Here is a tiny trained network, its code and every weight. The questions are about switching its units off for an input and a target symbol, where a switched-off unit gives its printed mean instead of its output.

import numpy as np


def w(rows, s, z=0):
    codes = np.array(rows[::2]) - 128.0
    scale = np.full(codes.shape[1], s)
    scale[-1] = z or s
    return codes * scale


def f(y):
    return np.maximum(y, 0)


def softmax(a):
    e = np.exp(a - a.max(-1, keepdims=True))
    return e / e.sum(-1, keepdims=True)


def log_softmax(a):
    a = a - a.max(-1, keepdims=True)
    return a - np.log(np.exp(a).sum(-1, keepdims=True))


def net(x, mask):
    ids = ['γδεηλμξπσφψ'.index(c) for c in x.split()]
    T = len(ids)
    res = E[ids] + P[:T]
    u = 0
    for l in range(3):
        q, k, v = (res @ M[l].T for M in (Q, K, V))
        z = softmax(np.where(np.tri(T) > 0, q @ k.T / 3**0.5, -1e9)) @ v
        res = res + np.where(mask[u], z, O[l][:, -1]) @ O[l][:, :-1]
        u += 1
        y = f(res @ A[l][:, :-1].T + A[l][:, -1])
        res = res + np.where(mask[u : u + 8], y, B[l][:, -1]) @ B[l][:, :-1]
        u += 8
    return log_softmax(res[-1] @ U[:, :-1].T + U[:, -1])


Q, K, V, O, A, B = {}, {}, {}, {}, {}, {}
E = w([
[140,178,10],'γ',
[71,65,129],'δ',
[189,112,68],'ε',
[101,59,122],'η',
[144,174,169],'λ',
[105,96,186],'μ',
[173,127,62],'ξ',
[130,106,122],'π',
[172,210,198],'σ',
[177,128,60],'φ',
[174,127,61],'ψ',
],0.014)
P = w([
[1,185,116],'0',
[150,71,151],'1',
[153,87,137],'2',
[160,97,132],'3',
[159,108,128],'4',
[165,111,122],'5',
[162,117,121],'6',
[161,122,119],'7',
[167,124,114],'8',
[168,128,111],'9',
[165,132,110],'10',
[155,140,107],'11',
[157,146,107],'12',
[157,152,101],'13',
],0.0078)
Q[0] = w([
[19,33,255],'0.h1',
[169,161,93],'0.h1',
[178,26,79],'0.h1',
],0.0092)
K[0] = w([
[241,15,149],'0.h1',
[62,254,216],'0.h1',
[59,121,25],'0.h1',
],0.0086)
V[0] = w([
[178,180,224],'0.h1',
[193,176,218],'0.h1',
[218,125,254],'0.h1',
],0.0072)
O[0] = w([
[229,177,42,246],'0.h1',
[111,140,47,238],'0.h1',
[195,3,144,104],'0.h1',
],0.0049,0.0013)
A[0] = w([
[240,100,116,249],'0.n1',
[63,202,72,117],'0.n2',
[91,181,60,236],'0.n3',
[201,116,148,249],'0.n4',
[129,20,246,92],'0.n5',
[118,170,129,249],'0.n6',
[136,173,114,164],'0.n7',
[114,87,255,183],'0.n8',
],0.0093,0.0018)
B[0] = w([
[55,209,115,255],'0.n1',
[173,117,162,180],'0.n2',
[154,59,177,198],'0.n3',
[98,169,141,213],'0.n4',
[64,251,127,164],'0.n5',
[138,97,145,176],'0.n6',
[94,163,183,181],'0.n7',
[132,2,197,160],'0.n8',
],0.0064,0.0066)
Q[1] = w([
[204,36,41],'1.h1',
[135,97,153],'1.h1',
[253,177,106],'1.h1',
],0.007)
K[1] = w([
[95,75,1],'1.h1',
[117,163,130],'1.h1',
[199,142,64],'1.h1',
],0.0096)
V[1] = w([
[255,109,142],'1.h1',
[88,211,123],'1.h1',
[37,131,149],'1.h1',
],0.0061)
O[1] = w([
[18,116,94,93],'1.h1',
[171,56,226,254],'1.h1',
[254,54,73,162],'1.h1',
],0.0069,0.0027)
A[1] = w([
[74,3,156,195],'1.n1',
[149,209,68,26],'1.n2',
[186,106,107,252],'1.n3',
[186,164,169,76],'1.n4',
[81,130,171,56],'1.n5',
[183,42,66,194],'1.n6',
[189,168,133,169],'1.n7',
[147,163,76,129],'1.n8',
],0.013,0.0031)
B[1] = w([
[221,36,26,206],'1.n1',
[12,171,83,212],'1.n2',
[144,197,133,192],'1.n3',
[51,42,248,228],'1.n4',
[200,95,166,143],'1.n5',
[159,255,135,171],'1.n6',
[5,179,209,255],'1.n7',
[57,206,71,180],'1.n8',
],0.0061,0.0058)
Q[2] = w([
[23,165,162],'2.h1',
[126,185,2],'2.h1',
[59,84,209],'2.h1',
],0.0096)
K[2] = w([
[2,158,147],'2.h1',
[172,178,78],'2.h1',
[94,125,246],'2.h1',
],0.0079)
V[2] = w([
[139,88,1],'2.h1',
[113,185,57],'2.h1',
[73,106,114],'2.h1',
],0.0082)
O[2] = w([
[21,137,24,1],'2.h1',
[52,24,62,114],'2.h1',
[255,108,19,134],'2.h1',
],0.0056,0.01)
A[2] = w([
[131,50,39,138],'2.n1',
[95,143,249,96],'2.n2',
[116,6,69,3],'2.n3',
[130,67,211,33],'2.n4',
[217,97,155,86],'2.n5',
[159,38,134,100],'2.n6',
[83,187,90,190],'2.n7',
[127,150,180,91],'2.n8',
],0.011,0.0064)
B[2] = w([
[221,190,32,153],'2.n1',
[138,136,3,252],'2.n2',
[194,114,229,139],'2.n3',
[68,34,177,177],'2.n4',
[155,40,88,164],'2.n5',
[3,114,189,141],'2.n6',
[125,3,229,161],'2.n7',
[183,123,81,186],'2.n8',
],0.0072,0.019)
U = w([
[225,102,63,35],'γ',
[179,244,7,221],'δ',
[109,150,160,224],'ε',
[144,169,154,200],'η',
[101,127,99,117],'λ',
[113,87,169,144],'μ',
[139,150,127,125],'ξ',
[137,141,145,155],'π',
[76,94,12,3],'σ',
[136,153,134,157],'φ',
[134,149,124,120],'ψ',
],0.011,0.0051)

Each question gives the input, a string of symbols that net reads in full, and the target symbol t.
The units are the heads (3 rows each of Q, K, V and O) and the neurons (one row each of A and B). Each row of codes is followed by its name. A weight is (code - 128) times the scale printed after its matrix; where a second scale follows, it is the last column's (O, A, B and U).
mask holds one flag per unit, layer by layer, with each layer's heads first. A switched-off unit (its flag False) gives its mean, the last column of its rows in O or B, instead of its output. The means were averaged over made-up inputs and are rounded, as every weight is.
A unit's drop is (log p(t) with every unit on - log p(t) with that unit switched off) / (log p(t) with every unit on - log p(t) with every unit switched off).
The circuit of an input: a set's keep is (log p(t) with only the set's units on - log p(t) with every unit switched off) / (log p(t) with every unit on - log p(t) with every unit switched off). Starting from the 12 units with the biggest drops (on a tie, the unit counted first), units are removed one at a time, each time the one whose removal leaves the highest keep (on an exact tie, the one counted first), for as long as the keep stays at least 0.8.
circuit, biggest first: the units of the circuit, biggest drop first
top k neurons: the k neurons with the biggest drops, biggest first
k most important neurons of layer l: the k neurons of layer l with the biggest drops, biggest first
input γ ε σ ψ σ ξ μ γ μ γ, target γ: 2 most important neurons of layer 0 -> (0.n3 0.n2)
input σ σ ψ ε σ λ μ, target μ: top 3 neurons -> (0.n5 0.n8 2.n6)
input δ δ ε, target δ: top 2 neurons -> (0.n5 2.n4)
input σ σ ψ σ γ π γ γ γ γ ε, target σ: circuit, biggest first -> (2.h1)
input δ σ ξ, target δ: circuit, biggest first -> (2.n7 2.n4)
input σ ε γ σ σ μ σ γ σ, target δ: circuit, biggest first -> (2.n2 2.n7)
input σ ε δ η σ γ σ σ σ σ σ ε γ φ, target σ: top 2 neurons -> (1.n4 2.n7)
input σ σ σ δ η σ η ψ, target σ: circuit, biggest first -> (2.h1 0.h1 1.n4)
input π σ λ δ σ ψ φ ε π η γ δ δ, target δ: top 4 neurons -> (1.n1 2.n1 1.n4 1.n7)
input σ σ γ σ, target δ: top 2 neurons -> (2.n2 2.n7)
input σ φ γ λ, target γ: circuit, biggest first -> (2.h1 2.n2 1.n4 2.n5)
input ε σ ψ η σ η μ ε σ λ γ η ψ η, target δ: top 3 neurons -> (1.n1 2.n1 1.n4)
input σ η μ σ γ, target σ: circuit, biggest first -> (2.h1 0.h1)
input σ δ μ η φ, target σ: top 3 neurons -> (2.n7 1.n2 0.n8)
input σ σ σ ξ ε σ γ λ λ σ σ ε ε, target σ: top 4 neurons -> (2.n7 1.n4 1.n8 1.n2)
input γ φ γ γ δ, target γ: 2 most important neurons of layer 2 -> (2.n1 2.n3)
input δ μ ε η μ σ σ σ λ ε, target δ: 4 most important neurons of layer 1 -> (1.n1 1.n4 1.n7 1.n3)
input ψ δ φ σ π η ε γ μ, target μ: top 3 neurons -> (0.n5 0.n8 2.n2)
input σ η ε η φ ψ γ σ δ, target γ: top 2 neurons -> (1.n1 2.n1)
input σ π η σ σ σ μ π σ γ, target σ: top 4 neurons -> (2.n7 1.n4 1.n2 1.n8)
input σ μ ε σ π μ σ λ ψ ψ, target σ: circuit, biggest first -> (2.h1 0.h1 1.h1)
input δ ε γ σ, target γ: 4 most important neurons of layer 2 -> (2.n2 2.n8 2.n5 2.n4)
input π γ σ ξ γ σ η, target γ: 4 most important neurons of layer 0 -> (0.n1 0.n8 0.n4 0.n7)
input σ ψ γ ε φ ξ σ μ σ σ γ η η, target δ: 2 most important neurons of layer 0 -> (0.n1 0.n7)
input σ γ η δ σ ε σ δ ψ σ γ σ δ, target δ: 2 most important neurons of layer 0 -> (0.n8 0.n1)
